Below are the code and all the weights of a small trained network. Each question names an input and a class and asks about switching units off, where a switched-off unit gives its printed mean instead of its output.

import numpy as np


def w(rows, s, z=0):
    codes = np.array(rows[::2]) - 128.0
    scale = np.full(codes.shape[1], s)
    scale[-1] = z or s
    return codes * scale


def f(y):
    return y / 2 * (1 + np.tanh(0.7978845608 * (y + 0.044715 * y**3)))


def log_softmax(a):
    a = a - a.max(-1, keepdims=True)
    return a - np.log(np.exp(a).sum(-1, keepdims=True))


def net(x, mask):
    res = np.array(x, float).reshape(1, 6) / 4 @ E
    y = f(res @ A[0][:, :-1].T + A[0][:, -1])
    res = res + np.where(mask, y, B[0][:, -1]) @ B[0][:, :-1]
    return log_softmax(res[-1] @ U[:, :-1].T + U[:, -1])


A, B = {}, {}
E = w([
[128,128,128],'x0',
[245,147,251],'x1',
[128,129,128],'x2',
[32,164,233],'x3',
[110,3,162],'x4',
[128,128,128],'x5',
],0.012)
A[0] = w([
[63,102,179,117],'neuron 1',
[84,100,105,128],'neuron 2',
[111,127,104,91],'neuron 3',
[147,89,106,84],'neuron 4',
[168,96,87,133],'neuron 5',
[88,144,146,140],'neuron 6',
[151,102,83,110],'neuron 7',
[106,49,134,18],'neuron 8',
[101,118,165,128],'neuron 9',
[121,251,84,1],'neuron 10',
[90,141,92,129],'neuron 11',
[149,128,182,210],'neuron 12',
[73,149,151,146],'neuron 13',
[70,119,81,127],'neuron 14',
[149,125,75,106],'neuron 15',
],0.021,0.0045)
B[0] = w([
[99,161,95,209],'neuron 1',
[190,105,136,198],'neuron 2',
[138,136,148,159],'neuron 3',
[94,127,81,172],'neuron 4',
[117,185,55,202],'neuron 5',
[100,187,92,171],'neuron 6',
[98,185,78,190],'neuron 7',
[87,4,177,200],'neuron 8',
[118,141,108,170],'neuron 9',
[68,26,185,254],'neuron 10',
[213,123,203,197],'neuron 11',
[184,149,158,209],'neuron 12',
[109,201,52,189],'neuron 13',
[214,170,178,230],'neuron 14',
[93,157,94,190],'neuron 15',
],0.012,0.017)
U = w([
[252,177,133,98],'0',
[50,221,38,23],'1',
[51,52,121,253],'2',
],0.013,0.0034)

Each question gives the input, the list of numbers given to net, and the class t.
The units are the neurons (one row each of A and B). Each row of codes is followed by its name. A weight is (code - 128) times the scale printed after its matrix; where a second scale follows, it is the last column's (A, B and U).
mask holds one flag per neuron, in row order. A switched-off neuron (its flag False) gives its mean, the last column of its row in B, instead of its output. The means were averaged over made-up inputs and are rounded, as every weight is.
A unit's drop is (log p(t) with every unit on - log p(t) with that unit switched off) / (log p(t) with every unit on - log p(t) with every unit switched off).
The circuit of an input: a set's keep is (log p(t) with only the set's units on - log p(t) with every unit switched off) / (log p(t) with every unit on - log p(t) with every unit switched off). Starting from the 12 units with the biggest drops (on a tie, the unit counted first), units are removed one at a time, each time the one whose removal leaves the highest keep (on an exact tie, the one counted first), for as long as the keep stays at least 0.8.
units of the circuit, in order: the units of the circuit, biggest drop first
most important unit: the unit with the biggest drop
top k neurons: the k neurons with the biggest drops, biggest first
drop of u: that unit's drop, to one decimal
input [-6,-7,-1,-6,-2,0], class 0: most important unit : neuron 14
input [6,7,-1,-4,-8,-2], class 2: top 2 neurons : [neuron 10; neuron 14]
input [1,-1,8,4,4,6], class 1: top 2 neurons : [neuron 10; neuron 1]
input [1,5,-8,2,6,6], class 2: top 4 neurons : [neuron 14; neuron 8; neuron 11; neuron 2]
input [-3,-6,8,-1,6,1], class 0: top 4 neurons : [neuron 14; neuron 10; neuron 2; neuron 11]
input [-2,-4,-7,-7,7,-3], class 1: top 3 neurons : [neuron 5; neuron 7; neuron 10]
input [-2,-7,-1,-6,5,6], class 0: top 3 neurons : [neuron 14; neuron 2; neuron 11]
input [5,-6,0,8,8,-4], class 1: top 2 neurons : [neuron 13; neuron 1]
input [6,6,1,7,-5,2], class 1: top 2 neurons : [neuron 14; neuron 11]
input [5,5,-6,-7,-8,-8], class 2: top 2 neurons : [neuron 10; neuron 13]
input [6,-6,0,-4,-6,6], class 0: top 2 neurons : [neuron 14; neuron 11]
input [5,5,-5,7,5,-5], class 1: top 2 neurons : [neuron 1; neuron 14]
input [2,-8,-3,0,-8,8], class 0: top 3 neurons : [neuron 14; neuron 11; neuron 8]
input [-2,-5,-6,8,2,0], class 1: most important unit : neuron 13
input [-4,1,4,4,4,-7], class 1: top 3 neurons : [neuron 10; neuron 1; neuron 13]
input [5,6,-7,0,-8,0], class 2: top 2 neurons : [neuron 10; neuron 14]
input [-5,-6,1,2,-5,0], class 0: drop of neuron 14 : 0.6
input [4,4,-4,-2,-8,-3], class 2: drop of neuron 11 : 0.0
input [-3,-4,-4,-2,-3,-6], class 0: drop of neuron 14 : 0.1
input [3,4,-7,4,-5,-3], class 2: drop of neuron 11 : 0.3
input [-6,6,-7,-5,7,-2], class 2: units of the circuit, in order : [neuron 14]
